Below are the code and all the weights of a small trained network. Each question names an input and a target symbol and asks about switching units off, where a switched-off unit gives its printed mean instead of its output.

import numpy as np


def w(rows, s, z=0):
    codes = np.array(rows[::2]) - 128.0
    scale = np.full(codes.shape[1], s)
    scale[-1] = z or s
    return codes * scale


def norm(h):
    return h / np.sqrt((h * h).mean(-1, keepdims=True) + 1e-5)


def f(y):
    return np.maximum(y, 0)


def softmax(a):
    e = np.exp(a - a.max(-1, keepdims=True))
    return e / e.sum(-1, keepdims=True)


def log_softmax(a):
    a = a - a.max(-1, keepdims=True)
    return a - np.log(np.exp(a).sum(-1, keepdims=True))


def net(x, mask):
    ids = ['αγηλμπτ'.index(c) for c in x.split()]
    T = len(ids)
    res = E[ids] + P[:T]
    r = norm(res)
    for j in range(3):
        rows = slice(2 * j, 2 * j + 2)
        q, k, v = (r @ M[0][rows].T for M in (Q, K, V))
        z = softmax(np.where(np.tri(T) > 0, q @ k.T / 2**0.5, -1e9)) @ v
        o = O[0][rows]
        res = res + np.where(mask[j], z, o[:, -1]) @ o[:, :-1]
    y = f(norm(res) @ A[0][:, :-1].T + A[0][:, -1])
    res = res + np.where(mask[3:7], y, B[0][:, -1]) @ B[0][:, :-1]
    return log_softmax(norm(res)[-1] @ U[:, :-1].T + U[:, -1])


Q, K, V, O, A, B = {}, {}, {}, {}, {}, {}
E = w([
[130,131,254,59,109,143],'α',
[22,189,187,118,129,109],'γ',
[245,37,188,149,115,99],'η',
[62,32,181,134,185,94],'λ',
[152,125,127,43,254,158],'μ',
[28,131,120,176,167,210],'π',
[128,249,118,159,177,36],'τ',
],0.0095)
P = w([
[55,103,63,12,41,52],'0',
[44,86,104,24,64,47],'1',
[33,96,124,44,79,47],'2',
[47,95,137,55,101,58],'3',
[53,103,148,77,118,73],'4',
[64,108,153,90,140,91],'5',
[85,111,160,109,156,97],'6',
[101,114,167,130,176,117],'7',
[115,113,181,151,191,128],'8',
[124,124,201,175,208,140],'9',
[133,137,223,203,228,146],'10',
[152,136,254,213,232,147],'11',
],0.0055)
Q[0] = w([
[140,166,70,139,89,145],'H0',
[183,105,36,89,65,213],'H0',
[52,140,203,192,192,33],'H1',
[109,85,151,151,200,4],'H1',
[184,170,84,97,87,139],'H2',
[160,199,66,141,52,176],'H2',
],0.017)
K[0] = w([
[126,136,70,139,52,154],'H0',
[82,96,48,46,64,60],'H0',
[165,109,219,196,246,158],'H1',
[152,191,212,189,154,216],'H1',
[115,137,62,97,40,166],'H2',
[115,63,46,31,68,93],'H2',
],0.013)
V[0] = w([
[33,221,248,219,107,84],'H0',
[80,72,129,203,100,227],'H0',
[144,85,103,255,161,54],'H1',
[129,169,233,171,29,170],'H1',
[80,79,106,68,39,195],'H2',
[85,210,84,201,121,222],'H2',
],0.0086)
O[0] = w([
[190,49,33,118,165,69,254],'H0',
[207,99,151,59,107,170,109],'H0',
[104,179,128,99,195,41,92],'H1',
[48,134,98,89,168,213,83],'H1',
[178,70,146,149,254,134,46],'H2',
[46,43,152,134,105,96,88],'H2',
],0.0061,0.0057)
A[0] = w([
[95,114,92,113,170,100,57],'N0',
[177,130,49,217,133,159,8],'N1',
[130,170,105,254,174,153,205],'N2',
[167,211,47,191,161,73,11],'N3',
],0.0092,0.0015)
B[0] = w([
[65,191,152,148,115,137,230],'N0',
[155,102,37,119,127,46,156],'N1',
[138,142,125,255,156,96,199],'N2',
[166,82,148,16,100,200,254],'N3',
],0.0078,0.004)
U = w([
[120,29,187,50,129,151,7],'α',
[65,135,80,99,1,85,195],'γ',
[206,102,167,218,48,141,131],'η',
[100,40,148,169,193,98,144],'λ',
[125,221,180,154,154,177,90],'μ',
[118,77,23,200,118,239,173],'π',
[201,168,66,92,147,94,94],'τ',
],0.0079,0.0021)

Each question gives the input, a string of symbols that net reads in full, and the target symbol t.
The units are the heads (2 rows each of Q, K, V and O) and the neurons (one row each of A and B). Each row of codes is followed by its name. A weight is (code - 128) times the scale printed after its matrix; where a second scale follows, it is the last column's (O, A, B and U).
mask holds one flag per unit, heads first, then neurons. A switched-off unit (its flag False) gives its mean, the last column of its rows in O or B, instead of its output. The means were averaged over made-up inputs and are rounded, as every weight is.
A unit's drop is (log p(t) with every unit on - log p(t) with that unit switched off) / (log p(t) with every unit on - log p(t) with every unit switched off).
The circuit of an input: a set's keep is (log p(t) with only the set's units on - log p(t) with every unit switched off) / (log p(t) with every unit on - log p(t) with every unit switched off). Starting from all 7 units, units are removed one at a time, each time the one whose removal leaves the highest keep (on an exact tie, the one counted first), for as long as the keep stays at least 0.8.
circuit, biggest first: the units of the circuit, biggest drop first
most important unit: the unit with the biggest drop
k most important neurons: the k neurons with the biggest drops, biggest first
which heads matter: for each layer, one digit per head in row order, 1 if its drop is at least 0.15 and else 0, layers parted by /
drop of u: that unit's drop, to one decimal
input π τ π π μ μ μ λ, target η: circuit, biggest first => [H1, H2]
input λ λ π, target τ: which heads matter => 111
input η λ π λ η γ λ η, target τ: circuit, biggest first => [H2, H1]
input λ η π, target μ: most important neuron => [N0]
input η λ λ μ π γ, target α: circuit, biggest first => [H0, H2]
input γ λ γ η α α γ, target π: which heads matter => 010
input α μ η γ, target μ: which heads matter => 101
input η λ π π γ, target λ: which heads matter => 001
input π μ π π α λ π μ η η, target μ: circuit, biggest first => [H0, H1]
input η μ λ π τ α, target γ: which heads matter => 101
input η η τ, target μ: circuit, biggest first => [H0, H2]
input η η π η π γ π π μ λ η λ, target μ: circuit, biggest first => [H1, H2, N0]
input α π τ π μ π γ, target α: which heads matter => 101
input π μ α τ π η τ τ, target γ: 2 most important neurons => [N3, N0]
input π η π, target μ: which heads matter => 111
input π η γ μ λ λ π, target τ: circuit, biggest first => [H2, N1, H1]
input η γ τ τ α τ π π π μ μ λ, target η: most important unit => H2
input τ γ π τ μ μ λ λ γ τ η, target γ: which heads matter => 011
input μ π λ λ α α α α α, target π: which heads matter => 010
input μ τ α α η, target π: most important unit => H1
input α π η μ, target μ: which heads matter => 100
input α λ α π, target λ: drop of H2 => 1.2
input η τ α π μ η μ γ η α τ, target π: drop of N2 => 0.3
input α π λ π η τ η, target γ: drop of H0 => 0.1
input π π π, target α: drop of N3 => -0.2
